Where the symbols take the points:
sf: +>rc, &>qg, ~>cn
jm: +>dn, &>ld, ~>qg
nq: +>sl, &>bp, ~>pm
tt: +>dp, &>gg, ~>fh
hj: +>bd, &>fd, ~>pp
pr: +>qg, &>rq, ~>lp
lz: +>rm, &>dd, ~>rt
br: +>nq, &>ch, ~>lb
mz: +>nz, &>dg, ~>fc
jc: +>ct, &>fj, ~>gh
tz: +>ll, &>jl, ~>nq
sl: +>dm, &>mz, ~>qp
ch: +>bp, &>dm, ~>tz
hn: +>dh, &>tj, ~>dj
hp: +>cn, &>lp, ~>jq
tj: +>rj, &>gh, ~>pj
bd: +>gs, &>hp, ~>zf
lf: +>sq, &>cl, ~>dd
jl: +>cj, &>dr, ~>bp
bz: +>pj, &>zs, ~>hn
sz: +>nr, &>ct, ~>rj
jq: +>jf, &>sf, ~>gs
bs: +>tq, &>qm, ~>ms
qp: +>jl, &>fc, ~>ch
jr: +>nt, &>rl, ~>hj
pq: +>qm, &>cc, ~>zn
bp: +>mz, &>gp, ~>ll
dl: +>cl, &>bs, ~>rr
zf: +>rl, &>jq, ~>jn
gj: +>lz, &>qt, ~>ct
hl: +>zn, &>nj, ~>sq
cj: +>rz, &>pp, ~>mz
gp: +>dg, &>hj, ~>cj
dd: +>zz, &>hl, ~>bc
sb: +>mm, &>zr, ~>qm
mg: +>tb, &>lz, ~>nr
jn: +>fd, &>gs, ~>jr
zn: +>hr, &>sb, ~>bs
sq: +>bs, &>pq, ~>zz
gh: +>mg, &>gj, ~>sz
jf: +>pr, &>rc, ~>jp
cl: +>pq, &>tq, ~>hl
qt: +>dd, &>rr, ~>mn
nj: +>sb, &>cr, ~>pq
dz: +>bz, &>hz, ~>dp
pj: +>gn, &>sz, ~>dh
nt: +>jq, &>pg, ~>bd
gn: +>jc, &>nr, ~>bm
hq: +>tz, &>qp, ~>br
rq: +>zd, &>dp, ~>jm
nz: +>hj, &>jn, ~>dr
bf: +>br, &>zq, ~>mm
dj: +>hz, &>pj, ~>gg
rt: +>hb, &>bc, ~>tb
dg: +>jn, &>bd, ~>rz
gs: +>jp, &>cn, ~>rl
qm: +>qf, &>bf, ~>hr
zq: +>ch, &>sl, ~>hq
rz: +>jr, &>zf, ~>nz
pm: +>qp, &>ll, ~>zq
fh: +>ld, &>dz, ~>rq
cr: +>zr, &>lb, ~>cc
dp: +>hn, &>jh, ~>ld
cc: +>bf, &>fr, ~>sb
mn: +>bc, &>lf, ~>lz
tq: +>cc, &>qf, ~>nj
ld: +>dj, &>bz, ~>zd
hz: +>zs, &>gn, ~>jh
hb: +>lf, &>dl, ~>qt
mm: +>lb, &>hq, ~>qf
qf: +>fr, &>br, ~>cr
nr: +>fj, &>rt, ~>cz
zd: +>gg, &>hn, ~>dn
zt: +>fh, &>dn, ~>rc
lb: +>pm, &>tz, ~>fr
fr: +>zq, &>nq, ~>zr
dm: +>gp, &>nz, ~>jl
pp: +>zf, &>nt, ~>dg
fc: +>dr, &>rz, ~>dm
hr: +>cr, &>mm, ~>tq
jh: +>tj, &>bm, ~>bz
cg: +>jm, &>fh, ~>pr
fj: +>mn, &>hb, ~>gj
dh: +>bm, &>rj, ~>hz
dr: +>pp, &>jr, ~>gp
lp: +>zt, &>jm, ~>sf
jp: +>lp, &>cg, ~>pg
rr: +>hl, &>ms, ~>lf
rl: +>pg, &>jf, ~>fd
tb: +>qt, &>rm, ~>fj
cz: +>gj, &>tb, ~>jc
zr: +>hq, &>pm, ~>bf
gg: +>jh, &>dh, ~>dz
zz: +>ms, &>zn, ~>dl
ms: +>nj, &>hr, ~>cl
ct: +>rt, &>mn, ~>mg
fd: +>hp, &>jp, ~>nt
bm: +>gh, &>cz, ~>zs
rc: +>rq, &>tt, ~>cg
zs: +>sz, &>jc, ~>tj
dn: +>dz, &>dj, ~>tt
rj: +>cz, &>mg, ~>gn
qg: +>tt, &>zd, ~>zt
ll: +>fc, &>cj, ~>sl
pg: +>sf, &>pr, ~>hp
bc: +>dl, &>sq, ~>rm
cn: +>cg, &>zt, ~>jf
rm: +>rr, &>zz, ~>hb

The rows follow the links: the fewer symbols apart two points are, the more alike their rows tend to be.

Each row is also shifted at random along 9 hidden directions that mean nothing.

Rows with their points:
70 9 -1 13 32 -12 27 38 15 -14 -17 43 -11 14 5 -41 -5 21 22 -20 -28 -3 35 -30 28 -8 -27 42 -23 -32 10: zt
79 -13 29 -21 -5 -21 4 29 20 58 16 41 -18 -26 25 -31 29 17 -4 8 -42 14 19 12 -12 -22 14 8 -8 5 -5: zr
32 35 -2 28 22 -34 23 -2 4 -39 -25 10 2 9 -7 41 -11 8 14 -20 -14 -1 37 -19 31 -5 -5 42 -67 -26 -14: zd
-9 19 -8 -6 10 -19 -6 40 -21 60 3 41 -37 8 13 40 74 24 28 52 7 10 41 58 17 29 -17 -64 6 -20 39: jq
-32 23 14 -8 -4 56 12 -48 28 37 -2 29 46 -18 14 -20 34 -14 -20 -54 -24 -12 29 -46 -12 -65 0 73 1 27 -39: tq
-111 -37 -13 25 -15 -22 -4 -9 9 -17 -4 -18 1 3 -27 -15 -39 -14 -21 -13 -34 -11 5 10 -13 36 -15 9 -13 -15 7: rt
20 7 -7 12 -25 21 -33 30 -16 36 -10 18 22 -5 -6 27 13 -21 -28 -11 -11 17 -8 4 -10 -11 40 22 2 8 -8: mn
30 -15 -1 30 19 12 31 -3 17 -52 -16 -10 -21 7 -22 -10 -53 6 8 -23 -38 -22 8 -13 19 24 -38 40 -63 -41 -5: jh
42 14 -6 -12 24 103 16 -18 -5 16 5 -25 -5 19 13 42 -2 -3 26 -15 12 -24 -30 -31 20 -29 -40 -11 41 4 -48: gs
12 13 -2 19 30 74 41 -35 13 -6 -19 28 -25 4 -12 -13 27 16 24 -12 -15 -29 36 6 29 19 -48 27 -54 -43 20: fh
21 4 11 -18 20 36 19 15 22 28 19 -15 -1 7 28 31 -20 6 18 -25 -36 -17 -4 -44 9 -52 -47 9 31 15 -76: gp
-58 7 -7 25 -16 60 -12 15 -5 -21 -11 -10 4 -5 -29 34 -16 -16 -17 -2 4 -1 -22 25 -2 27 13 19 -60 -9 5: gj
-54 14 11 -19 -11 -7 -13 27 -3 60 24 5 -16 -12 20 64 47 10 4 42 -5 5 22 49 -9 1 -18 -54 1 15 -10: ch
11 0 10 -1 -22 38 -11 -21 2 11 -2 14 15 -23 -5 -24 26 -9 -26 1 4 -6 9 16 -21 3 2 17 -18 10 22: zz
0 10 1 -15 28 56 23 22 15 7 4 33 -11 7 11 -53 21 19 28 -7 11 0 -4 -18 17 -15 -12 12 11 -7 12: bd
-37 13 13 -9 22 -28 31 -33 22 12 15 -27 -11 4 21 66 -8 11 22 -9 -34 -20 30 -16 13 -27 -49 -11 -6 5 -64: nz
12 -8 -8 27 -9 -44 -8 -6 -12 -15 -17 -13 -8 4 -21 40 -27 -13 -12 -9 -14 20 -22 12 6 20 64 12 -38 -17 -9: gh
31 -6 -11 24 -3 21 -2 -21 -6 -20 -16 -13 13 7 -14 8 -21 -11 -13 -14 -19 -35 31 -13 1 16 -71 14 1 -15 2: rj
84 -9 -6 -24 17 123 9 -37 -18 41 13 -35 -25 15 14 34 9 -3 27 1 23 -22 -58 -10 13 -15 -24 -46 72 3 -37: fd
8 -15 3 -32 -23 -38 -31 -7 -17 12 23 -30 17 -6 17 -6 0 -9 -13 26 36 10 -29 2 -28 -12 15 -53 79 42 0: br
-8 -41 26 -14 -1 92 27 -19 41 -37 19 -12 -13 -27 -11 -104 -38 6 -9 -11 -7 -25 -37 -2 -22 10 -29 31 -35 0 13: qm
-7 50 27 -19 -1 29 6 9 8 22 15 18 -6 -26 21 57 65 21 8 44 15 -12 55 45 -2 -4 -57 -26 -55 13 7: sl
0 -48 27 -15 25 3 48 -6 41 133 26 59 -95 -16 24 -15 63 40 35 10 -110 -2 37 56 12 14 -5 -25 -24 -47 -16: fc
33 28 -23 16 3 16 -17 25 -21 -4 -26 37 34 16 -4 -17 25 -6 -6 -11 18 -7 41 -24 10 -5 -35 23 28 -6 34: hn
13 43 -10 22 18 -69 -2 82 -4 -3 -17 44 6 17 9 40 16 18 14 7 -21 7 76 -6 28 -2 -44 14 -30 -19 10: qg
43 -21 -8 -1 33 45 38 -59 6 -34 -14 3 -23 15 -12 -85 -13 7 28 -28 24 1 -49 -30 22 5 46 23 12 -27 20: cg
27 21 -19 27 7 -15 -2 -19 -15 -28 -18 -47 30 28 -3 94 -48 -20 -3 -33 -19 -28 21 -50 18 -22 -59 15 19 0 -63: dj
-22 19 24 -16 -9 -69 2 -8 12 -16 10 8 5 -25 9 -4 19 11 -5 19 20 25 10 19 -13 -11 49 1 -44 21 10: lb
-12 40 -5 -13 12 -1 -4 21 -13 -43 2 -3 19 10 9 2 17 13 18 31 64 -6 19 -3 8 -1 -48 -30 17 16 31: nt

In each set, the symbols that take the first to the second take the third to the fourth, perhaps in another order. Give the fourth.
Answer with the point's name.
-10 -5 -12 20 -16 22 -20 21 -4 19 -11 9 23 3 -9 9 -5 -17 -25 -18 -32 -15 26 -8 -8 1 -38 23 9 -3 -4
: -27 7 10 -13 -35 -9 -35 21 -13 -62 13 -31 26 -23 -11 -13 -14 -7 -28 47 68 6 -22 34 -34 25 -2 -30 -18 35 45
:: -1 22 -5 6 26 76 21 44 7 -87 -3 -22 -1 15 -13 -11 -50 11 24 1 39 -19 -26 -23 22 9 -58 17 -40 -10 5
: hz

25 -50 -24 18 -18 -57 -28 5 -34 13 -6 -19 -29 15 -20 3 -22 -11 -9 24 -8 10 -27 37 -5 57 29 -53 41 -24 32
: 23 -31 -2 11 -19 18 -10 -25 -6 -5 -6 -10 -3 -9 -19 -26 -16 -14 -22 -4 -7 -6 -19 13 -15 25 11 5 -3 -8 18
:: -8 -43 -21 -14 16 -24 -6 64 -8 -23 10 0 -21 28 -1 -92 -37 13 22 19 23 11 -41 -11 4 27 -10 -40 79 -10 44
: fh

25 -11 -11 8 23 64 21 -13 -4 -29 0 -53 -27 24 -11 47 -58 -5 26 -18 3 -9 -69 -21 27 4 7 -7 0 -17 -50
: -56 -54 -11 27 -2 21 14 -31 11 63 -10 18 -43 4 -24 -6 -2 -10 -4 -33 -74 9 -25 23 7 27 67 21 -19 -43 -15
:: -30 27 4 -9 23 -21 25 -27 16 -38 7 -23 19 9 18 16 -9 13 20 -3 4 -40 59 -37 10 -23 -111 -6 14 12 -22
: gg

79 -81 -10 0 -24 -22 -15 -91 -20 40 3 -43 -16 1 -7 -30 -23 -24 -25 -6 -33 -26 -23 5 -27 29 -7 -44 95 -6 0
: -50 -39 15 -13 26 48 47 -24 33 -11 26 -37 -60 -1 -2 -14 -37 22 35 7 -26 -25 -34 16 9 24 -40 -27 -26 -22 -24
:: -43 42 6 -20 5 89 -3 46 -3 23 16 6 -7 -4 12 52 38 9 19 29 39 7 -22 27 8 -11 -5 -26 -19 16 -9
: sz

60 -19 3 -13 21 -72 23 -61 -4 46 9 -24 -39 14 23 50 5 9 30 -2 -30 3 -5 -7 17 -14 26 -44 47 -9 -49
: 75 0 -17 2 5 -22 -5 -49 -34 -15 -15 4 -5 11 -3 -28 40 8 9 39 43 -29 49 22 4 45 -71 -57 49 -18 76
:: 86 -3 -10 15 -5 19 -16 31 -28 6 -19 26 -21 2 -17 -5 16 -1 -1 15 19 28 -33 31 11 32 68 -3 -22 -26 41
: qt

-79 -25 8 -17 -2 -9 7 -4 24 7 23 -27 2 -2 9 -14 -35 -5 -2 -19 -21 4 -33 -23 -13 -26 17 4 27 23 -45
: -39 46 18 -13 22 24 31 -20 22 2 6 17 1 -10 17 25 41 18 23 0 8 -7 36 -2 14 -28 -21 14 -46 6 -16
:: 52 26 -12 11 11 1 -4 26 -22 6 -17 30 -10 12 -2 22 32 8 15 13 19 13 13 13 22 12 14 -7 -12 -21 27
: tj

49 23 29 -19 3 -2 17 -29 26 18 10 14 23 -22 30 -4 25 8 -5 -16 -22 -20 54 -29 -9 -50 -51 30 -5 24 -30
: 19 9 4 -3 32 -96 24 40 26 -2 3 19 4 19 27 -9 -24 21 23 -26 -49 1 52 -57 21 -43 -40 27 18 -3 -40
:: 34 -11 -15 15 14 11 11 -27 -12 -18 -17 -3 -15 17 -15 -15 -11 -2 12 -11 8 -2 -19 -8 17 19 18 3 5 -26 14
: rt

-52 33 5 1 -25 -33 -13 -74 -5 13 -8 -3 48 -18 3 42 38 -22 -29 -17 12 5 31 -5 -18 -31 38 21 -6 33 -17
: -27 5 18 -21 25 99 30 55 35 41 14 69 -37 -15 11 -76 52 34 28 11 -9 5 4 24 10 0 -10 17 -41 -17 33
:: -81 2 -8 13 -30 15 -27 -2 -8 -12 -2 -5 29 -11 -15 0 14 -13 -32 23 8 -34 55 30 -26 35 -91 -16 -1 8 44
: qp

-136 6 -7 -9 26 11 28 -13 31 35 12 13 12 18 20 -9 12 7 21 -34 -38 -24 45 -43 10 -39 -66 14 45 8 -42
: 8 -14 -19 15 11 17 5 -21 -18 -5 -10 -16 -24 19 -15 16 -8 -3 15 4 6 -8 -18 10 17 31 -2 -25 13 -26 10
:: 12 -4 11 -29 -9 44 -9 -12 0 -7 24 -48 13 -7 14 14 -23 -9 -4 6 29 -10 -45 -15 -18 -26 -15 -25 42 39 -35
: hp

-92 0 6 -16 23 47 29 5 32 29 16 22 -13 1 12 -31 19 16 23 -12 -21 -10 11 -10 8 -19 -29 10 3 -1 -15
: -17 53 -10 -6 16 17 -4 43 -14 -45 -11 29 22 11 1 -23 30 13 19 20 75 15 8 -6 17 -2 0 1 -8 6 50
:: 51 21 -6 24 2 -2 3 -14 -6 -19 -27 28 17 0 -10 -8 17 -1 -8 -12 -4 -14 52 -7 10 7 -30 35 -31 -19 28
: qt

-15 -18 12 -18 -13 -83 -7 -14 13 2 12 4 18 -13 12 -56 -5 -1 -15 -6 -5 18 3 -16 -23 -22 40 8 30 26 3
: 80 34 11 -7 11 -75 -9 102 -6 -40 14 -23 2 9 26 72 -37 23 17 40 3 -6 37 -8 12 -10 -91 -35 -10 12 -24
:: -24 -14 14 -17 -13 19 6 -83 11 -28 14 -53 18 -17 -1 -11 -27 -16 -14 -15 21 -12 -40 -18 -23 -19 17 3 12 31 -29
: jr

12 -15 15 -32 -6 39 -4 10 2 22 21 3 -20 -16 8 -37 15 4 4 18 33 31 -71 21 -13 -7 82 -19 11 18 7
: 0 7 -6 -5 26 -22 25 -33 5 -93 -6 -25 13 16 -4 -63 -35 12 22 -3 50 -19 3 -40 11 4 -45 2 15 -1 28
:: 29 -1 -18 5 18 46 3 21 -14 14 -7 4 -16 23 -2 11 -2 0 22 -7 6 4 -31 -10 22 1 11 -8 27 -17 -7
: nr

-39 -8 -12 6 17 63 27 -88 -14 8 -2 -33 -46 11 -14 46 26 5 31 23 15 -34 -5 42 20 48 -39 -60 -1 -32 11
: -45 -33 -14 29 15 -2 31 -70 8 -37 -13 -37 -26 15 -26 1 -42 -2 10 -17 -31 -38 13 -1 14 43 -54 -3 -17 -40 -2
:: 81 61 24 -26 0 -5 -9 24 -10 14 7 16 14 -16 28 58 46 9 7 19 47 38 -15 4 5 -49 72 1 -28 34 -21
: nt

51 14 7 -17 17 -3 11 4 0 -2 11 -18 -6 8 21 31 -5 11 22 7 10 -6 -3 -18 12 -23 -27 -21 22 10 -30
: 48 27 -1 12 25 -26 24 -12 1 -60 -21 19 2 7 -5 -33 5 18 18 1 23 -10 43 -15 22 11 -33 21 -36 -22 40
:: 49 -22 -17 11 8 15 -5 13 -28 56 1 -27 -51 25 0 100 -8 -2 22 15 -32 -2 -29 29 23 26 0 -59 26 -30 -38
: gn

2 -32 -6 -19 13 2 3 21 -3 20 23 -34 -32 19 13 11 -30 7 24 14 -6 -4 -42 -3 6 4 -20 -55 64 2 -28
: -28 2 -23 4 17 -40 1 -3 -16 6 -11 12 -6 27 -1 -6 11 1 20 -4 16 19 -8 -11 19 2 41 -14 41 -11 11
:: -55 5 -9 33 7 82 18 -9 23 19 -19 16 15 7 -16 19 -14 -16 -11 -62 -63 -23 20 -34 13 -20 -27 78 -37 -20 -45
: rr

-40 -19 -16 20 18 74 14 53 2 -11 -5 2 -42 19 -25 -3 -32 6 22 -3 -11 5 -50 16 25 37 13 4 -35 -39 4
: 62 21 -10 25 10 -9 -3 52 -1 50 -31 78 9 11 -1 -5 28 -4 -3 -48 -42 43 8 -28 25 -35 95 79 -23 -23 -11
:: 88 -48 0 13 -10 -47 1 -43 -4 -30 -11 -15 -11 -5 -18 -58 -39 -7 -17 -10 -15 -2 -16 -3 -11 30 25 11 4 -19 25
: rr

